Each row has a hidden stage along a path, written after it and counted from one end. A new block has a new path.
[ 15  18   4 -14   8 -21  -1   0  -9  -6  16  35   1 -15   1   7   1  22
  10   4  -8 -19  14  12  -3  -2 -11   7   2  -2  16  15  15  -2  -4 -10
 -21 -28  32   5  28 -17   2  26   4   9   3  15   5   1   5  -5   4] : 4
[ 22   3  -5  -9   5 -15   8 -11  -7   6   0   7   6 -20   0   0   3  10
  24  15  -8 -16  10  21   1  -6 -12   2  10  -4   1  11  18  -8   9  -3
  -8 -25  16 -12  14 -17  -4  20   4  12   9  18 -10   7  10  -2  10] : 1
[ 18   8   4 -10  14 -24  32  21 -16  -5  11  28   4   0  -1  -3   1   7
  16   1 -13 -20   5   2   2   8 -16   7 -16  -6   6 -14  10  -2   6  -8
 -19 -34  25  -7  26 -17 -10  17  18  19   1  10   8  -2  11 -19   5] : 4
[ 35  11  -8 -18  14 -17  16 -10 -20  25 -20  41  12 -12  -6 -21   6 -16
  18  33  -8 -27  -4  19  -3 -12   3  -3  10  -9  -5  25  11   2   4   8
  -9  -9   6  -2  43  -7 -14  18   8  28  14  14 -19  -3   7 -14   0] : 1
[ 19   1   5  -2  12 -17  10  -5 -17  19   7  27  12 -21   2 -13  14  15
  17  -3 -15 -19  -2  18   6 -20  -9  -1   5  -4  10 -12  16  -1   1 -13
 -12 -19  11  -1 -11 -31   2  20  -2  16   2   6   5   7   5  -7   6] : 1
[ 40  17  -4  -8   9 -19  16  -3 -16  -3   1  31   5  -6  -1   6  -3  -3
  16  14 -10 -12  10  13   0  -9 -22   1   8   6   1  21  17  -5   8  -8
 -16 -36  13  -5  27 -17   9  29   6   7   4  21  -4  -4  10  -4   4] : 2
[ 27  14   1 -10  13 -22  -2   7 -17  -5  19  26   8  25  10   8 -12  19
  16  -1 -14  -2   6   5  -1  -1 -21  15  -1  -5   8  -2   8 -11  -2  -5
 -17 -39  16  -4  27 -24   2  31  -2  12   5  16  14  -2  10 -12   5] : 3
[ 33  11  -5 -17   5 -17  11 -13 -10  -1   8  24  15 -13   5  -4  -1  17
  19  23  -2 -17   7   4   1  -5 -14   6   6   5   4  23   8  -3  12  -4
 -14 -52  -4  -9   0 -32   4  43   4  11   5   6  16   5   8  -1  12] : 1
[ 24   6   2 -13  10 -21  17 -15  -6   4   7  25   4 -12   3   9  -7  16
  14  14  -4  -8   9  11   3  -3 -18   5   5   1   2  11  10  -3  -2   0
  -5 -33  14  -4  21 -16   5  30   3   5   3  -3  -2   8  13  -3   3] : 2
[ 36   9   2 -16  24 -12  14  -6 -12  12  13   7  10 -11   0  -3   5   5
  15   7 -10 -17   7   5  11   3 -16   2   5  -9   3   9  12   0   0  -2
 -16 -23   7  -3  32 -26  -2  41  -2  14  11  11   3 -12  12  -3   2] : 2
[ 33  33   0  -3  13 -15  -4  12   5 -12  13  33   8 -15   3   0   2   6
  18   6 -13  -9   7   3   1  -5 -25   0  -3   3   3  -3   7   3   4  -4
 -21 -33  24  -5  21 -13  -8  28  18  12   3   9   8  -4  10  -9   0] : 4
[ 16  26   2 -10   7 -19  14   4 -14  -9   4  23   4   3  -3   7   7  18
  16   9  -9  -8   2   8   4  -3  -8   6 -15  -4   8   3  14  -7  -5  -8
 -22 -62  29   0  34 -16   6  34   2  10   1  15   6  -2   9  -3   8] : 3
[ 27  24  -3 -11   7 -12   9  -6 -10   7  -4  33   6 -17  -1   4  -1  -6
  21  18 -11 -16   3  19   4  -4 -24   6  -5   1  -3  20   8  -9   2  -4
 -14 -17  22  -1  25 -27   1  21  12  26   0  16 -12  -6  29 -16  -6] : 2
[ -4   4  28  14  15 -32  -8  27 -15  11  16  35  11 -38  -6   0   4  13
  25  -5 -18 -45   5  26  16   8   0  15 -30 -20  21 -57  22  -8   3 -24
 -28  -7  17  -3 -11 -30 -17   0  27  39   1  16  22  -4  10 -23 -13] : 4
[  0  26   1 -21  15 -14   0  10  -3 -17  25  22  68 -13   0  16   0  29
  25   2 -10 -24   7  -2   2   3 -11   6  -7  -6   8   4   7  -7   1  -6
 -13 -47  34   5  41  -9   5  34   5   8   6  14   5   0  12   7  15] : 4

Each row has a hidden stage along a path, written after it and counted from one end. A new block has a new path.
[  3  -3   0 -18  18  -5  -7   1   4  11 -11  -7   5  10 -11 -15   0 -11
   5  -5   2  -8  -1  -8   4   1  35  -7  13 -13   1   5 -19   3   7   0
  -9  -8  -6  -2   0   5   1  -3  -4  -6 -11   9 -10 -18  -3  13   0] : 6
[ -9  52   6  12  12  -1   2  12  12  15   7   9  13 -22 -20   3  -1 -15
   6  15   4 -21   4   9   2  -7  65   7  10  -4 -27 -55 -36   0  -2 -19
 -13 -10 -11  -6 -12 -13   8  18 -10 -13  12  13  12  -4 -26   7   2] : 3
[-11   9  -4  11  12   3 -21   5   2   2  10  26  -2  -7 -19  -5  -3 -20
   0  12  -4 -34   1   5  -6 -12  67  14 -11  -5 -35 -46 -29  -5 -17  -8
 -20  -8  -1  -9 -13  -3   7  12  -3 -13  11  16   6  -1 -25  14 -14] : 3
[-14   2  10  12  -6   9   9  13  23  12   9  26   1 -28 -12  -9   1 -16
  -5   5   2 -31  -5  13  -4  -9  38   8 -14  -2 -21 -47 -24 -18 -15 -10
  -3 -13   2   2  -9   0  22  22  -8 -12  11  13  12   4 -16  -5 -10] : 1
[ -9  11  -3  13   9   7   3  24  17  16   7  12   3 -27 -30  -4  -7 -21
  17  13  13 -34   0   4  -8   0  82   3  -5  -2 -55 -54 -34   0   0 -17
 -14 -21   0  -3 -11   3  10  23 -16 -14  11  20  14 -13 -28  11   6] : 3
[  6  -6 -11 -10   3  -7  -5   2  -5   2  -5   7   2  11  -4  -7   6 -20
   0  -7   5  -9   3 -10   7   1  28  -2  16   5  11  17 -15   2   6   5
  -6  -8  -2  -3   1  12   1   0   5 -19  -4   3  -6 -14  -4   8  -6] : 6
[-11   7  -2   8   8   6  -1   8   3  10  13  34  -6  -8 -13  -8   2 -26
   7  -2  -5 -26  -4  12   0 -18  51  11   4  -3 -28 -37 -32  -3 -15 -10
 -10  -1   1  -6  -9   0   5  19  -4 -10  14   8   8   2 -16  18 -12] : 3
[-12   5   8   9   4   5  -2   8  13  19   5   2   5 -26 -28   8  -7 -18
   2   7   9 -22   8  10  -5   5  61   6  -1   4 -20 -43 -23  -2   1 -27
  -1 -18  -3  -6 -13   7   8  30 -28 -11   7  18  16  -8 -19   8   1] : 3
[  0   2  -5 -11  16  -5  -1   1  19  11  -2  -3  -9   9  -3  -6  -8  -7
   7  -1   2 -11   4   8  11  -4  44   1   2  -7  -8   1 -10 -13  13  -4
 -15  -9  -8  -2  -7   0   3   2  -5  -7   1   7  -5 -21  -5  12   3] : 5
[ -4   5 -24  -4  11   0  -2   4   1  15   9   5  -3  -1 -10  -6  -1 -20
   8  10 -13 -12  -3   3 -10  -1  56   5  19  -3 -15 -20 -21   0  -4  -9
  -6  -3  -6  -7  -6   0   0   2 -11 -12 -10  13  -1 -16 -15  13  -2] : 4
[  6  -4 -10  -8  15  -2  -8  -4  -2   8  -1   3  -3  24  -4 -10  -1  -7
   3  -6  -9   3  -7  -5   4  -8  24   2  12 -13  -3   7  -3   4   5   1
  -7   0 -16   9   1   4  -7  -5   3  -3  -7   3  -6 -18  -4  17   4] : 6
[ -9   6   4   6  -3   5   2  16   7  13   9  17  -4 -15 -18  -6   1 -24
   6   0  -1 -26  -1  11   2 -17  57   9   1  -2 -29 -52 -21 -11 -25 -19
  -9  -4  -3  -1  -7  -3  11  26  -9 -15  11  13  16  -2 -22  12  -4] : 2
[ -7  -4   4  15   7   5   3   8   3  10  28  15   3 -17 -18  -6   1 -22
   6  11   5 -25   3   6  -5  -7  43   4   2  -2 -24 -47 -23  -3   2 -11
  -6   4   2  -1  -4  -6  10  21  -7  -8  11  10   7   9 -19  16  -8] : 2
